Each row is followed by roughly how far along a hidden order it lies, from 0 to 30. A new part has a new order.
In the rows, 128 means zero.
[115 144 125 117 167  65 135 113 134 143 108 115  99 229  54 177 127 118
 124 154 131 110 108  71  74  61 115 140 110]
24
[126 128 162 135 150 129 125 128 127  96 164 104 100 172 165 110 157 121
 105  79 145 125 111 111 118 127 118 136 158]
8
[122 134 116 124 144 114 128 132 133 136  84 164 119 170 100 144 132 126
 128 147 117 123 128  94  95 102 136 141 113]
29
[132  80 102 104 141 143 139 117 101 153  41 199 183 143 139  62 133 136
 124 133 103 128 138  79  58  52 138 137 113]
19
[139  83 150 133 137 143 144 155 118 118  56 255 161  64 144 109 133 131
 125 108 127 140 152  83 133 115 184 131 121]
6
[125 139 122 141 126 134 117 135 122 129 127  75 133 168 139 108 140 127
 124 108 115 133 145 167 111 143 118 148 146]
25
[129 158  87 150 139  64 128 182 138 112  57 212 131  96 162 136 125 134
 109 118 115 134 123  91 161 137 213 140 122]
11
[127 101 172 135 115 130 113 159 122 165 182 122 163 111 202  76 118 120
 127  90 165 137 105 121  66 129 136 126 167]
0
[123 122 114 127  98 144 109 150 125 195  56 151 183 121 134  73 100 132
 150 146 122 133 140 142  70 136 140 146 125]
17
[122 148 132 131 154  96 132 136 131 111  68 131 126 176 119 146 137 126
 111 132 122 120 125  97 148 113 145 144 120]
27
[123 144 160 129 137 125 126 147 133 130  45 122 144 173 125 127 124 124
 124 129 128 123 137 119 154 139 150 144 121]
23
[124 139 123 127 150 119 128 122 131 124  86 137 121 182 111 132 138 128
 122 134 115 123 130 108 111 106 127 143 123]
30
[135  66 192 122 141 143 149 149  98 128  60 185 185  97 198  51 141 130
 110  90 134 134 139 102 145  82 158 131 140]
5
[136 129 124 151 151  95 138 152 130  80 160 255  98  77 206 132 150 128
 108  77 139 142 115  69 137 133 197 119 139]
0
[125 135 180 139 138 131 126 132 133 116 111 124 121 152 136 131 141 127
 124 108 137 127 136 127 153 141 137 143 138]
12
[121 118 173 112 153 233 121  37 147 112 208 198  24 206  31 209 150 107
 164 149 140 122 142  73  33 113  61 130 115]
21
[124 127 116 138 130  92 124 134 128 164 169 109 132 162 124 115 128 123
 131 110 130 132 125 135  51 103 116 141 141]
16
[131 121 145 142 136 144 132 138 133 114  94 205 115 100 134 134 133 128
 132 117 129 137 150 109 147 150 165 138 124]
7

Part 2:
[125 137 106 190 136 100 170 148 155 126 150 173 140 111 132 168 130]
16
[152 134 104 160  97 152 116  79 136 159 144 123 146 147 115 130 142]
9
[156 147 124 125 118  80 158 100 111 162 140 187 155  91 117 123 174]
9
[120 127 110 157 146 141 134 119 117  89 190 162 149 105 157 123 104]
12
[106 143 116 150 101 184 161 108 151 121 129 128 127  99 142 174 131]
16
[144 152 133 123  93 165 128 107 107 171 141 141 105 129 135  76  95]
17
[147 164 119 194 123 137 122  55 117 172 160 171 110 129 150  93 144]
1
[104 142  93 183 101 142 159 112 126 101 141 167 125 133 117  78  85]
14
[132 168  60 175  60 141 156  68  97 122 228 178  94  88 163  60 163]
8
[112 187 163 162 134  97 143 163 138 102 123 114  99  98 116 138  79]
8
[123 167  60 204  89  73 133  21 105 176 210 203 160  69 102  54  94]
8
[107 154 112 125  97  85 122 104 141 136 140 177 130  88 109  79 109]
1
[142 148  71 144  77 154 138 122 149 143 169 165 173 111 117 149  86]
22
[140 150 180 171  96 130 126  91 114 120 150 128 171 131 122  99  89]
30
[138 191 107 143 100 171 137 119 108 100 150 149 124 102 149  76  79]
14
[114 129 141 144 120 181 117  68 111 108 171 126 105 105 144  97 142]
22
[105 133 107 123 107 172 166  67 139 135 123 136 159 128 131 114 177]
30
[132 150 105 183 130 107 141  64 135 177 130 169 146 139 128  90 179]
9
[108 159 111 166 114 151 158 110 144 177 113 152 107 106 117 120 106]
0
[136 147 120 160 140  75 104 143 101 182 112 126 109 120 139  88 127]
5
[144 151  90 165 114 160 150  36 105 127 182 184 114 123 135  92 118]
23
[125 198 111 110 108 135 108 150 112 168 200 178 136 140 134 128 133]
20
[115 119 111 109 142 154 124 149 107 134 146 118 132  97 142 101 100]
24
[124 130 171 167 116 129 143  77 128 150 158 115 171 110 117 145 189]
21
[117 146 121 150  86 107 138  70 145 145 198 170 140 135 128 158  88]
13
[119 145 115 128 140 115 148 158 157 134 151 172 181 107 132 107 102]
12
[107 138 140 143 114 110 176  63 144 137 190 181 162 134 117 130 119]
22
[142 132 187 134 102 181 122 138 123 115 145 129 129  88 143 122  59]
22
[129 137 110 123 127  93 125  77 133 152 135 127 120 142 115 248  87]
20
[147 145 103 179 122 115 171  65 145 125 135 180 182  82 109  68  78]
10
[127 141 135 149 137 109 134 112 110 149 147 179 147  92 131 156 139]
3
[147 145 107 123  92 164 128 150 147  98 113 141 164 143 124  79 126]
18
[123 155 118 113 131 144 124 150 150 121 157 175 151  84 118 159  96]
21

[176 140 185 136 156 202 142 158  87 154 137  76 132 118 129 203 150 131
 105  89  80  92 118 107 137  91 122 124 189  92 120 165 118 151 137 149
 137 118 173]
8
[154 153 202 138  88 176 140 149 101 161 128  83 128 120 162 190 165 143
 106  80  81  67 128 105 145  91 119 121 184  86 112 146 122 156 130 161
 141 137 213]
1
[176 136 180 136  28 184 141 168  82 138 142  77 134 121 127 167 130 120
 107  91  89 103 113 104 139  96 126 126 190 116 109 166 125 145 135 153
 136 103 140]
13
[153 154 206 140 141 194 138 148 103 163 118  84 128 118 165 200 175 148
 105  83  82  61 124 107 140  95 117 120 182  79 116 137 118 151 133 164
 139 144 215]
29
[122 131 155 133 104 160 132 125 127 137 111 117 131 123 136 139 151 132
 126 128 108 112 131 126 117 132 129 126 136 106 117 108 130 123 145 127
 133 146 161]
30
[142 161 198 139 159 174 136 138 109 165 110  90 125 116 185 214 190 160
 111  79  88  53 132 106 139  94 114 120 184  70 130 128 128 158 131 169
 145 156 239]
30
[104 129 126 134 162 133 132 106 146 140  99 142 134 122 133  97 146 134
 130 141 112 113 132 131 101 138 134 127 103 107 110  73 131 104 152 123
 126 164 168]
14
[102 132 138 126 143 131 131 108 145 133 107 130 128 125 143 120 150 138
 130 129 138 113 136 135 118 135 128 128 122 109 118  94 142 129 140 121
 136 157 168]
8
[153 119 178 134   1 186 148 144 102 134 116  80 142 120 125 159 149 112
 112 118  94 105 120 119 107 123 133 129 165 100 127 127 135 127 143 128
 138 128  97]
24
[155 132 163 132 153 182 129 128 109 146 130 109 130 120 120 180 142 138
 120 106 103 122 132 123 120 124 122 126 156 112 113 137 126 145 142 125
 132 123 176]
5
[130 106 137 127  66 159 139 118 130 118 110 117 139 123 102 109 120 113
 129 151 124 154 129 134  90 153 139 132 118 128 108 111 140 101 155  95
 131 128  95]
26
[179 141 194 134 113 191 139 152  88 155 136  71 133 116 134 203 157 133
 110  92  86  92 122 109 134 105 121 123 194  94 119 170 122 154 137 145
 142 117 162]
10
[101 126 134 135 116 123 134 110 152 141 104 135 132 122 142 106 152 132
 128 139 117 111 131 129 112 137 133 127 116 104 111  83 133 111 147 119
 128 159 159]
13
[102 125 124 131 137 120 143 113 150 130 102 129 131 125 152 122 153 128
 130 136 120 120 131 134 115 131 130 129 116 116 107  91 138 116 139 121
 135 156 150]
18
[144 181 218 147 117 171 127 145 107 197 122  98 122 116 186 207 184 176
 105  69  66  31 131 101 170  77 109 116 189  71 116 139 101 156 124 188
 134 153 255]
15
[151 171 206 144 109 174 136 155 102 188 121  90 122 115 171 202 181 165
 104  70  73  43 126 101 164  76 113 118 188  82 133 141 111 153 128 180
 134 145 255]
24
[105 134 133 128 255 123 134 112 148 123 106 129 127 125 159 127 165 133
 127 123 133 106 137 125 124 132 127 127 124 120 141 101 141 135 136 129
 139 152 168]
6
[ 95 128 127 128 158 124 136 116 149 132 103 135 131 129 147 115 153 128
 128 135 125 112 132 132 115 131 133 129 109 117 123  83 134 110 145 122
 134 158 155]
12
[145 143 169 136 160 173 121 121 101 163 125 115 123 116 136 152 151 154
 119 115 124 119 134 122 134 128 121 123 151  98 130 136 118 143 140 106
 127 137 220]
0
